Below are the code and all the weights of a small trained network. Each question names an input and a class and asks about switching units off, where a switched-off unit gives its printed mean instead of its output.

import numpy as np


def w(rows, s, z=0):
    codes = np.array(rows[::2]) - 128.0
    scale = np.full(codes.shape[1], s)
    scale[-1] = z or s
    return codes * scale


def norm(h):
    return h / np.sqrt((h * h).mean(-1, keepdims=True) + 1e-5)


def f(y):
    return np.maximum(y, 0)


def log_softmax(a):
    a = a - a.max(-1, keepdims=True)
    return a - np.log(np.exp(a).sum(-1, keepdims=True))


def net(x, mask):
    res = np.array(x, float).reshape(1, 2) / 4 @ E
    u = 0
    for l in range(3):
        y = f(norm(res) @ A[l][:, :-1].T + A[l][:, -1])
        res = res + np.where(mask[u : u + 13], y, B[l][:, -1]) @ B[l][:, :-1]
        u += 13
    return log_softmax(norm(res)[-1] @ U[:, :-1].T + U[:, -1])


A, B = {}, {}
E = w([
[110,95,134,91,155,251],'x0',
[145,29,137,189,241,124],'x1',
],0.0013)
A[0] = w([
[143,122,149,144,103,112,77],'L0N0',
[180,165,115,165,85,87,57],'L0N1',
[161,5,141,174,195,100,186],'L0N2',
[200,84,161,240,153,96,31],'L0N3',
[107,114,121,126,150,139,78],'L0N4',
[165,85,158,193,141,109,48],'L0N5',
[147,153,134,131,106,173,86],'L0N6',
[102,44,126,165,237,184,87],'L0N7',
[120,149,170,63,104,199,74],'L0N8',
[151,145,104,130,116,90,100],'L0N9',
[121,169,140,104,87,136,77],'L0N10',
[163,109,139,218,183,74,9],'L0N11',
[156,168,99,155,93,49,82],'L0N12',
],0.0029,0.0013)
B[0] = w([
[144,105,139,127,125,147,135],'L0N0',
[140,83,151,125,101,125,169],'L0N1',
[100,212,34,88,113,111,251],'L0N2',
[32,188,79,146,164,148,188],'L0N3',
[141,127,113,138,109,101,140],'L0N4',
[64,154,84,130,143,123,164],'L0N5',
[120,120,105,120,165,143,152],'L0N6',
[179,87,190,161,58,110,243],'L0N7',
[119,142,68,115,166,153,194],'L0N8',
[120,95,157,117,118,134,156],'L0N9',
[108,90,104,92,189,110,174],'L0N10',
[5,187,81,177,189,162,181],'L0N11',
[147,50,183,127,74,137,192],'L0N12',
],0.0032,0.0029)
A[1] = w([
[123,158,135,115,151,189,5],'L1N0',
[185,108,254,146,115,89,29],'L1N1',
[123,120,84,80,126,132,3],'L1N2',
[128,116,125,156,132,102,171],'L1N3',
[230,116,171,131,99,170,100],'L1N4',
[193,84,146,146,121,172,148],'L1N5',
[75,126,185,189,125,80,78],'L1N6',
[146,145,84,183,221,141,135],'L1N7',
[174,118,103,104,115,139,95],'L1N8',
[156,143,174,117,105,97,112],'L1N9',
[119,108,132,82,125,76,104],'L1N10',
[112,132,104,102,92,56,174],'L1N11',
[98,130,146,89,149,194,114],'L1N12',
],0.0039,0.0007)
B[1] = w([
[162,67,96,140,139,49,187],'L1N0',
[109,143,54,98,253,34,196],'L1N1',
[157,129,159,124,165,157,185],'L1N2',
[96,107,119,114,131,153,162],'L1N3',
[195,158,79,242,76,128,203],'L1N4',
[145,181,161,154,55,88,200],'L1N5',
[179,94,139,115,97,247,190],'L1N6',
[53,205,139,112,103,108,223],'L1N7',
[169,152,150,155,151,168,177],'L1N8',
[138,127,91,119,210,123,181],'L1N9',
[121,118,177,174,153,146,181],'L1N10',
[116,95,179,149,151,169,249],'L1N11',
[176,121,131,168,151,72,232],'L1N12',
],0.0028,0.0019)
A[2] = w([
[179,143,122,168,85,145,44],'L2N0',
[125,117,176,99,126,119,31],'L2N1',
[155,135,112,150,96,178,128],'L2N2',
[168,113,177,123,154,139,136],'L2N3',
[159,94,120,139,104,162,29],'L2N4',
[147,162,82,104,154,148,61],'L2N5',
[143,126,135,138,129,3,58],'L2N6',
[126,114,97,141,164,103,190],'L2N7',
[106,126,120,142,123,72,130],'L2N8',
[117,121,130,116,98,149,138],'L2N9',
[108,121,140,92,99,135,10],'L2N10',
[118,124,147,158,82,148,121],'L2N11',
[132,147,91,96,171,102,37],'L2N12',
],0.0052,0.0014)
B[2] = w([
[196,160,80,233,122,27,211],'L2N0',
[164,210,102,93,128,137,151],'L2N1',
[132,135,143,139,125,33,214],'L2N2',
[130,202,156,114,58,154,189],'L2N3',
[55,145,115,171,105,54,167],'L2N4',
[166,47,118,160,184,117,224],'L2N5',
[98,29,153,1,119,30,253],'L2N6',
[110,214,121,78,67,160,243],'L2N7',
[67,140,96,66,154,75,220],'L2N8',
[125,116,163,163,140,146,154],'L2N9',
[124,170,134,195,135,142,142],'L2N10',
[188,84,142,106,180,167,188],'L2N11',
[182,69,120,112,186,210,196],'L2N12',
],0.003,0.0019)
U = w([
[167,209,209,75,86,198,112],'0',
[202,81,82,74,210,196,153],'1',
[18,183,69,141,143,135,170],'2',
[98,40,192,179,114,180,103],'3',
[136,111,136,115,107,141,2],'4',
[199,141,107,221,100,59,143],'5',
[111,86,159,3,105,38,140],'6',
],0.013,0.0082)

Each question gives the input, the list of numbers given to net, and the class t.
The units are the neurons (one row each of A and B). Each row of codes is followed by its name. A weight is (code - 128) times the scale printed after its matrix; where a second scale follows, it is the last column's (A, B and U).
mask holds one flag per neuron, layer by layer. A switched-off neuron (its flag False) gives its mean, the last column of its row in B, instead of its output. The means were averaged over made-up inputs and are rounded, as every weight is.
A unit's drop is (log p(t) with every unit on - log p(t) with that unit switched off) / (log p(t) with every unit on - log p(t) with every unit switched off).
most important unit: the unit with the biggest drop
k most important neurons: the k neurons with the biggest drops, biggest first
top k neurons in layer l: the k neurons of layer l with the biggest drops, biggest first
drop when u is switched off: that unit's drop, to one decimal
input [6,-1], class 5: most important unit : L0N2
input [3,-1], class 1: 3 most important neurons : [L0N12; L0N7; L0N8]
input [8,8], class 5: top 2 neurons in layer 0 : [L0N7; L0N11]
input [0,-6], class 0: 2 most important neurons : [L0N7; L1N4]
input [-4,-1], class 6: 2 most important neurons : [L1N1; L0N12]
input [-6,0], class 3: 2 most important neurons : [L1N6; L0N7]
input [6,-2], class 1: top 2 neurons in layer 1 : [L1N4; L1N6]
input [-2,-2], class 6: 2 most important neurons : [L1N1; L0N2]
input [1,-8], class 0: top 2 neurons in layer 0 : [L0N11; L0N3]
input [-1,-5], class 0: 2 most important neurons : [L0N7; L0N10]
input [0,-5], class 0: 4 most important neurons : [L0N2; L0N7; L0N11; L0N3]
input [7,7], class 5: 2 most important neurons : [L0N7; L0N11]
input [3,4], class 2: top 2 neurons in layer 1 : [L1N4; L1N6]
input [5,-4], class 1: most important unit : L0N7
input [-2,-8], class 0: top 2 neurons in layer 0 : [L0N7; L0N10]
input [-3,-3], class 6: drop when L1N1 is switched off : 2.3
input [3,-5], class 1: drop when L0N10 is switched off : 0.0
input [-5,0], class 3: drop when L0N7 is switched off : 0.1
